Below is a small trained network, with its code and all its weights. Each question gives an input and a class and asks what happens when units are switched off, that is, made to give their printed mean instead of their output.

import numpy as np


def w(rows, s, z=0):
    codes = np.array(rows[::2]) - 128.0
    scale = np.full(codes.shape[1], s)
    scale[-1] = z or s
    return codes * scale


def norm(h):
    return h / np.sqrt((h * h).mean(-1, keepdims=True) + 1e-5)


def f(y):
    return np.maximum(y, 0)


def log_softmax(a):
    a = a - a.max(-1, keepdims=True)
    return a - np.log(np.exp(a).sum(-1, keepdims=True))


def net(x, mask):
    res = np.array(x, float).reshape(1, 5) / 4 @ E
    u = 0
    for l in range(3):
        y = f(norm(res) @ A[l][:, :-1].T + A[l][:, -1])
        res = res + np.where(mask[u : u + 4], y, B[l][:, -1]) @ B[l][:, :-1]
        u += 4
    return log_softmax(norm(res)[-1] @ U[:, :-1].T + U[:, -1])


A, B = {}, {}
E = w([
[147,47,159,223,117,173,182,117,156,114,144],'x0',
[247,119,122,117,103,218,137,221,178,34,143],'x1',
[94,102,71,128,201,74,121,150,36,112,183],'x2',
[145,204,162,84,90,199,88,237,119,218,218],'x3',
[78,146,197,87,180,184,99,149,181,193,103],'x4',
],0.011)
A[0] = w([
[105,90,220,124,204,252,116,221,157,174,167,1],'L0N0',
[123,187,139,85,120,169,105,206,104,187,196,40],'L0N1',
[101,114,175,140,125,158,130,99,176,164,139,108],'L0N2',
[135,102,121,161,89,127,142,156,62,183,253,30],'L0N3',
],0.022,0.0078)
B[0] = w([
[56,82,108,156,253,242,136,86,234,224,222,251],'L0N0',
[106,169,157,140,164,157,82,226,6,112,92,248],'L0N1',
[151,142,144,128,104,135,143,82,136,129,75,190],'L0N2',
[125,162,84,200,15,93,150,98,120,113,185,200],'L0N3',
],0.013,0.019)
A[1] = w([
[66,121,43,100,220,6,133,62,53,128,140,74],'L1N0',
[221,128,141,64,105,243,119,247,229,52,167,93],'L1N1',
[151,11,196,45,99,88,120,222,216,181,204,3],'L1N2',
[128,205,211,30,87,137,66,163,195,249,129,11],'L1N3',
],0.021,0.0035)
B[1] = w([
[95,46,134,87,183,97,51,130,165,64,166,251],'L1N0',
[219,119,83,122,152,188,145,172,161,71,114,197],'L1N1',
[224,145,39,112,74,62,155,99,134,155,246,138],'L1N2',
[44,243,81,64,65,132,217,84,108,116,129,187],'L1N3',
],0.013,0.02)
A[2] = w([
[147,196,140,118,135,159,103,137,94,181,94,138],'L2N0',
[174,112,208,68,125,42,129,191,133,247,147,43],'L2N1',
[153,79,195,101,109,52,172,206,126,252,161,2],'L2N2',
[148,146,156,97,155,97,76,199,89,200,129,63],'L2N3',
],0.029,0.004)
B[2] = w([
[189,73,165,45,118,14,125,179,137,155,102,251],'L2N0',
[98,29,181,183,181,190,178,228,84,179,155,128],'L2N1',
[79,251,17,12,143,85,225,195,254,76,196,128],'L2N2',
[185,130,158,102,146,81,114,217,70,90,86,210],'L2N3',
],0.0098,0.011)
U = w([
[104,191,124,83,135,126,86,237,50,130,132,96],'0',
[249,120,78,126,105,165,146,174,163,59,106,67],'1',
[96,134,123,142,187,225,139,151,188,199,156,236],'2',
[125,134,84,212,42,88,134,135,94,124,189,67],'3',
[146,59,183,179,103,106,149,50,159,125,35,4],'4',
[82,201,134,55,86,121,179,98,144,166,79,104],'5',
[89,54,119,116,146,56,61,102,139,72,133,224],'6',
],0.014,0.0027)

Each question gives the input, the list of numbers given to net, and the class t.
The units are the neurons (one row each of A and B). Each row of codes is followed by its name. A weight is (code - 128) times the scale printed after its matrix; where a second scale follows, it is the last column's (A, B and U).
mask holds one flag per neuron, layer by layer. A switched-off neuron (its flag False) gives its mean, the last column of its row in B, instead of its output. The means were averaged over made-up inputs and are rounded, as every weight is.
A unit's drop is (log p(t) with every unit on - log p(t) with that unit switched off) / (log p(t) with every unit on - log p(t) with every unit switched off).
The circuit of an input: a set's keep is (log p(t) with only the set's units on - log p(t) with every unit switched off) / (log p(t) with every unit on - log p(t) with every unit switched off). Starting from all 12 units, units are removed one at a time, each time the one whose removal leaves the highest keep (on an exact tie, the one counted first), for as long as the keep stays at least 0.8.
circuit, biggest first: the units of the circuit, biggest drop first
top k neurons: the k neurons with the biggest drops, biggest first
top k neurons in layer l: the k neurons of layer l with the biggest drops, biggest first
drop when u is switched off: that unit's drop, to one decimal
input [1,-5,5,6,2], class 0: top 2 neurons -> (L0N1, L2N3)
input [2,1,5,1,0], class 3: circuit, biggest first -> (L0N3)
input [8,-6,-1,-7,6], class 4: circuit, biggest first -> (L0N2, L0N0)
input [-5,-1,-6,4,3], class 0: top 2 neurons -> (L0N1, L2N0)
input [4,-1,-5,-5,-8], class 4: top 2 neurons in layer 1 -> (L1N0, L1N1)
input [4,2,-8,-4,-2], class 1: top 3 neurons -> (L0N0, L0N3, L1N1)
input [6,-7,-4,1,4], class 5: circuit, biggest first -> (L0N2, L1N3)
input [-1,2,2,-2,1], class 6: top 2 neurons -> (L0N0, L0N1)
input [0,1,-8,3,-3], class 1: top 2 neurons -> (L1N1, L0N0)
input [1,-8,-4,-7,7], class 4: circuit, biggest first -> (L0N2, L0N1)
input [2,-8,6,6,5], class 0: top 4 neurons -> (L0N1, L2N3, L2N0, L1N0)
input [2,-4,-5,-6,0], class 4: top 2 neurons in layer 0 -> (L0N0, L0N2)
input [4,-5,-8,-4,-2], class 4: top 2 neurons -> (L0N0, L1N3)
input [-7,4,-4,0,-2], class 1: circuit, biggest first -> (L1N1)
input [-1,-7,2,4,7], class 0: top 4 neurons -> (L0N1, L2N0, L2N3, L1N0)
input [-6,-8,2,-1,6], class 6: top 2 neurons -> (L1N0, L0N0)
input [-3,3,-6,4,-3], class 0: top 2 neurons -> (L0N1, L1N3)
input [1,-8,1,1,2], class 6: top 3 neurons -> (L0N0, L1N0, L0N1)
input [1,0,-4,-2,-5], class 4: top 3 neurons in layer 0 -> (L0N0, L0N1, L0N3)
input [-5,3,-7,-4,6], class 5: circuit, biggest first -> (L1N3)
input [0,-3,-7,-3,5], class 5: drop when L1N3 is switched off -> 0.1
